Below are the code and all the weights of a small trained network. Each question names an input and a class and asks about switching units off, where a switched-off unit gives its printed mean instead of its output.

import numpy as np


def w(rows, s, z=0):
    codes = np.array(rows[::2]) - 128.0
    scale = np.full(codes.shape[1], s)
    scale[-1] = z or s
    return codes * scale


def norm(h):
    return h / np.sqrt((h * h).mean(-1, keepdims=True) + 1e-5)


def f(y):
    return np.maximum(y, 0)


def log_softmax(a):
    a = a - a.max(-1, keepdims=True)
    return a - np.log(np.exp(a).sum(-1, keepdims=True))


def net(x, mask):
    res = np.array(x, float).reshape(1, 5) / 4 @ E
    u = 0
    for l in range(3):
        y = f(norm(res) @ A[l][:, :-1].T + A[l][:, -1])
        res = res + np.where(mask[u : u + 6], y, B[l][:, -1]) @ B[l][:, :-1]
        u += 6
    return log_softmax(norm(res)[-1] @ U[:, :-1].T + U[:, -1])


A, B = {}, {}
E = w([
[226,39,98,63,89,111],'x0',
[18,55,159,115,56,157],'x1',
[103,151,223,47,200,109],'x2',
[143,190,2,39,215,123],'x3',
[176,163,121,95,66,216],'x4',
],0.0013)
A[0] = w([
[179,79,221,198,159,56,148],'L0N0',
[138,106,3,206,52,56,73],'L0N1',
[145,23,7,135,97,110,158],'L0N2',
[108,218,155,102,230,71,254],'L0N3',
[52,159,59,91,106,149,3],'L0N4',
[75,178,68,143,143,194,160],'L0N5',
],0.003,0.00058)
B[0] = w([
[61,137,92,148,113,137,228],'L0N0',
[121,183,183,87,215,122,236],'L0N1',
[195,144,213,123,224,101,248],'L0N2',
[253,28,190,105,156,75,254],'L0N3',
[158,148,115,214,116,87,175],'L0N4',
[109,112,98,189,57,66,200],'L0N5',
],0.0035,0.0021)
A[1] = w([
[51,145,224,101,69,81,198],'L1N0',
[158,109,155,112,151,107,39],'L1N1',
[138,226,50,172,73,202,156],'L1N2',
[94,176,166,196,129,93,255],'L1N3',
[154,216,114,72,180,148,178],'L1N4',
[139,222,69,252,199,70,153],'L1N5',
],0.0028,0.00085)
B[1] = w([
[111,153,76,101,210,221,224],'L1N0',
[82,147,215,151,106,157,175],'L1N1',
[182,61,5,119,131,36,169],'L1N2',
[86,89,78,131,69,180,230],'L1N3',
[102,70,225,90,53,85,195],'L1N4',
[117,16,85,161,37,160,250],'L1N5',
],0.0027,0.0024)
A[2] = w([
[103,168,128,98,165,209,87],'L2N0',
[173,148,89,70,141,118,198],'L2N1',
[202,154,132,130,52,193,174],'L2N2',
[163,164,108,130,177,126,131],'L2N3',
[113,167,135,121,233,94,198],'L2N4',
[109,66,129,254,123,132,255],'L2N5',
],0.0042,0.00092)
B[2] = w([
[70,76,100,168,153,202,144],'L2N0',
[69,73,241,139,190,129,169],'L2N1',
[160,160,158,77,219,2,170],'L2N2',
[57,121,230,66,122,156,147],'L2N3',
[228,140,189,64,102,114,175],'L2N4',
[195,143,44,70,105,120,252],'L2N5',
],0.0037,0.0041)
U = w([
[168,114,18,147,53,91,160],'0',
[102,254,147,172,142,112,2],'1',
[9,112,134,141,112,220,134],'2',
[194,109,237,67,201,71,170],'3',
],0.0082,0.0055)

Each question gives the input, the list of numbers given to net, and the class t.
The units are the neurons (one row each of A and B). Each row of codes is followed by its name. A weight is (code - 128) times the scale printed after its matrix; where a second scale follows, it is the last column's (A, B and U).
mask holds one flag per neuron, layer by layer. A switched-off neuron (its flag False) gives its mean, the last column of its row in B, instead of its output. The means were averaged over made-up inputs and are rounded, as every weight is.
A unit's drop is (log p(t) with every unit on - log p(t) with that unit switched off) / (log p(t) with every unit on - log p(t) with every unit switched off).
The circuit of an input: a set's keep is (log p(t) with only the set's units on - log p(t) with every unit switched off) / (log p(t) with every unit on - log p(t) with every unit switched off). Starting from the 12 units with the biggest drops (on a tie, the unit counted first), units are removed one at a time, each time the one whose removal leaves the highest keep (on an exact tie, the one counted first), for as long as the keep stays at least 0.8.
circuit, biggest first: the units of the circuit, biggest drop first
unit that matters most: the unit with the biggest drop
k most important neurons: the k neurons with the biggest drops, biggest first
k most important neurons of layer l: the k neurons of layer l with the biggest drops, biggest first
drop when u is switched off: that unit's drop, to one decimal
input [-1,2,-2,-3,-6], class 0: unit that matters most	L2N5
input [-1,-3,-7,7,-6], class 3: circuit, biggest first	(L0N1 L2N3)
input [6,4,2,-7,0], class 0: circuit, biggest first	(L0N1 L2N1 L0N3)
input [7,0,3,-7,-3], class 0: 3 most important neurons	(L0N0 L0N1 L0N3)
input [7,3,-6,-2,-4], class 3: 2 most important neurons of layer 0	(L0N2 L0N1)
input [-6,1,-1,-7,-3], class 2: 2 most important neurons	(L0N3 L1N0)
input [1,2,-1,-7,1], class 0: 2 most important neurons	(L2N5 L0N1)
input [4,-1,6,-3,0], class 2: 3 most important neurons of layer 1	(L1N0 L1N2 L1N1)
input [-6,6,-1,-4,6], class 0: 4 most important neurons of layer 2	(L2N5 L2N1 L2N3 L2N2)
input [3,0,6,-2,3], class 2: 3 most important neurons of layer 2	(L2N0 L2N5 L2N4)
input [-3,2,1,-7,6], class 2: 2 most important neurons of layer 2	(L2N0 L2N4)
input [8,-1,-7,-4,-4], class 3: 2 most important neurons	(L0N2 L0N1)
input [5,6,3,-8,-2], class 2: 2 most important neurons	(L0N3 L1N0)
input [-8,1,1,-3,8], class 0: unit that matters most	L1N2
input [1,-8,4,-8,-8], class 0: 3 most important neurons of layer 0	(L0N0 L0N2 L0N1)
input [2,4,7,-3,4], class 2: drop when L0N3 is switched off	0.2
input [1,3,8,-8,2], class 2: drop when L0N3 is switched off	0.1
input [-6,-1,-5,-5,-7], class 0: drop when L2N5 is switched off	0.6
input [-7,-5,1,-3,4], class 0: 3 most important neurons of layer 0	(L0N2 L0N5 L0N1)
input [-4,-5,-5,-4,-7], class 0: unit that matters most	L2N5
